[[138 169 119 166 122 132 145  65 122 124]
 [148 152 131 140  96 109 114 158 169 134]
 [145 106 138 132 140 135 115 157 154 146]
 [161 120 121 120 118 109 139 133 138 113]
 [179 114 126 135 163 124  98 177 142 119]
 [139 113 124 106 131 137 140 125 141 111]
 [123 104  91 149 138 146 134 169 138  96]
 [117 109 142 135 111 122 185 152 134 110]
 [110 122  94 150 161 116 130 126 151 145]
 [107 117 147 135 133 145 134 115 140 161]] → 169

[[134 127 155 134 118 125 108 150  59]
 [146 126 127 146 157 121 102  71 124]
 [137 128 150 134 151 147  98 164  97]
 [146 114 130 125 110 114 121 136 132]
 [131 138 163 135 158 186  76 189 128]
 [133 127 182 128 150 126 124 160 101]
 [126 140 165 100 108 121  67 141 132]] → 127

[[149 165 132 140 144 126 127 131 132 161 140]
 [126 123 143 189 153  80 131 130 130 138 133]
 [138 145 125 133 110 123  97 126 131 146 128]
 [122 117 114 135 158 125  87 124 126 115 124]
 [120  97 147 163 135 104 126 123 128 111 118]
 [115  97 109  98 126 173 174 131 136 122 133]
 [134 114 137 140 127 161 116 136 132 160 137]
 [131 135 155 131 114 166 137 131 128 123 132]
 [118 130 146 149 130 131 117 137 116 116 129]
 [123 137 131 142 133  69 167 130 129 114 127]] → 165

[[161 115 103  89 141 150  93 165 173  96 164 141]
 [122 137  95 101 104 161  76 140 162  88 122 140]
 [122 137 162  99 150 133 103 150 141 124 181  83]
 [147 140 139  86 145 155  99 147 155 111 166 104]
 [138 102  91 172 103 141 144 124 122 109  88 142]
 [119 128 101 163  95 156 103 101 146 122  81 160]
 [107 122 101 150  97 172  75 144 152  97 130 132]
 [ 96 129 165  98 123 136  96 135 137 137 177 101]
 [129 146 139  99 112 155  84 125 137 116 175 124]
 [146 117 112  80 102 171  92 175 145 110 148 136]
 [136 115 108  97  96 170  90 150 153 111 163 150]
 [ 97 151 184  96 171 116 100 133 122 142 169  72]] → 115

[[173 119 106 154 132 125 147 114  89 136 121 176 133 123 157]
 [ 89 113 126 105 150 140 137 143 154 146 150 104 128 163 112]
 [175 120 105 155 130 125 149 117  84 137 123 176 134 121 155]
 [100  94 118  92 169 170 188 133 115 183 164 131 101 153 134]
 [ 89 107 126  90 155 169 167 139 143 163 165 107 110 152 116]
 [ 93 119 123  90 144 159 131 106 193 123 137 107 119 141 142]
 [ 88  91 122  86 171 168 183 136 124 183 165 120 101 155 138]] → 119

[[ 89 118 155 103 137  73 148 151]
 [166 152 111 159 119 172 112 100]
 [145 167 127 154 140 156 135 118]
 [155  95  85 136  72 152  91  86]
 [ 97 149 159 124 172 107 157 162]
 [112 151 174 124 177 103 172 173]
 [134  89  90 127  77 147  84  91]
 [105 138 160 118 166 101 164 168]
 [108 152 162 123 169  96 171 164]
 [152 111  84 131  82 156  79  82]
 [105 160 163 118 171  99 161 162]] → 118

[[127 132 127 122 114 121  89 123]
 [115 116 121 126 127 110 104 110]
 [ 80 151 139 143 125 105 105 159]
 [149 154 161 101 126 130  63 167]
 [115 157 112 144 121 106 106 144]
 [148 138 128 115 150 133 176 104]
 [124  87 115 140 150 135 178 144]
 [195 171  79 133 144 127 186 123]
 [134 122  98 125 100 118  74 104]
 [148 123 167 105 155 118  97 130]
 [115 143 112 126  93 131  81 133]] → 132
---
array([[ 74, 191, 104, 139, 197],
       [115,  79, 128,  98, 103],
       [145,  61, 164,  99, 141]]) yields 98

array([[181, 119, 180, 137, 134],
       [177, 178, 179, 160, 177]]) yields 137

array([[148, 142, 144, 145, 145, 161, 146],
       [148, 152, 151, 158, 189, 158, 155],
       [153, 144, 145, 145, 146, 168, 155]]) yields 158

array([[133,  83, 102, 118],
       [132, 172,  82,  72],
       [129, 177,  90,  96]]) yields 82

array([[131, 194, 141, 162, 102],
       [115, 119, 124, 134, 113]]) yields 162

array([[147,  98,  75, 129, 132, 139, 119],
       [127, 113, 129, 136, 140, 137, 129]]) yields 139

array([[119, 113, 104, 162, 153],
       [ 93, 103,  90,  69, 148],
       [145, 129, 139, 161, 123]]) yields 69
---
131  146  142  118  130  156
132  177   75  160  153   96
124  149   98  118  176  138
Out: 124

137  123  130  149  122  112   95
181  133  169  187  113   92   78
137  122  127  148  124  111   97
Out: 137

131  171  137  143  138
109  122  133  120   85
116  148  158  101  191
Out: 116

122  180   99  193   92
184  149  101  193  151
122  181   99  193   91
Out: 122

131  127  125  131
134  135   70   91
173   85   98  128
Out: 173

112  113  151  179  195  189
138  142  113   83   59   65
110  124  161  185  194  191
Out: 110

168  119  148  163  126  109  142
 73  139  104   98  134  143  108
154  123  136  142  125  127  138
Out: 154

126  187  127  151
 74   79  132  130
157  171  116  150
Out: 157

107  126  108   91  137  195
138  179  153  117  132  148
136   65  102   85  163  122
Out: 136

106  135  126  140  136   94  130
126  181  176  182  146  134  127
144  158  160  159  140  139  140
Out: 144
---
array([[ 95, 136, 159,  95,  93,  98],
       [160, 163, 163,  89, 174, 157],
       [ 97, 128, 111, 133,  77, 101]]) out 77

array([[134, 144,  75,  86, 147, 138, 103],
       [119, 112, 177, 170, 111, 114, 157]]) out 75

[148,  73, 153, 121, 176] out 73

[116, 143, 102, 114,  74, 157, 168] out 74

array([[128, 139, 136, 175],
       [ 90, 116, 101, 127],
       [127, 125, 125,  77]]) out 77

[190,  71, 160, 177,  85] out 71

array([[ 63, 194, 184, 138, 118, 145],
       [ 94, 104, 135, 163, 172, 175]]) out 63

array([[146, 132, 148,  79, 182],
       [134, 138, 157,  98, 176],
       [113, 123, 129, 171, 114]]) out 79

[155, 132, 166,  62] out 62
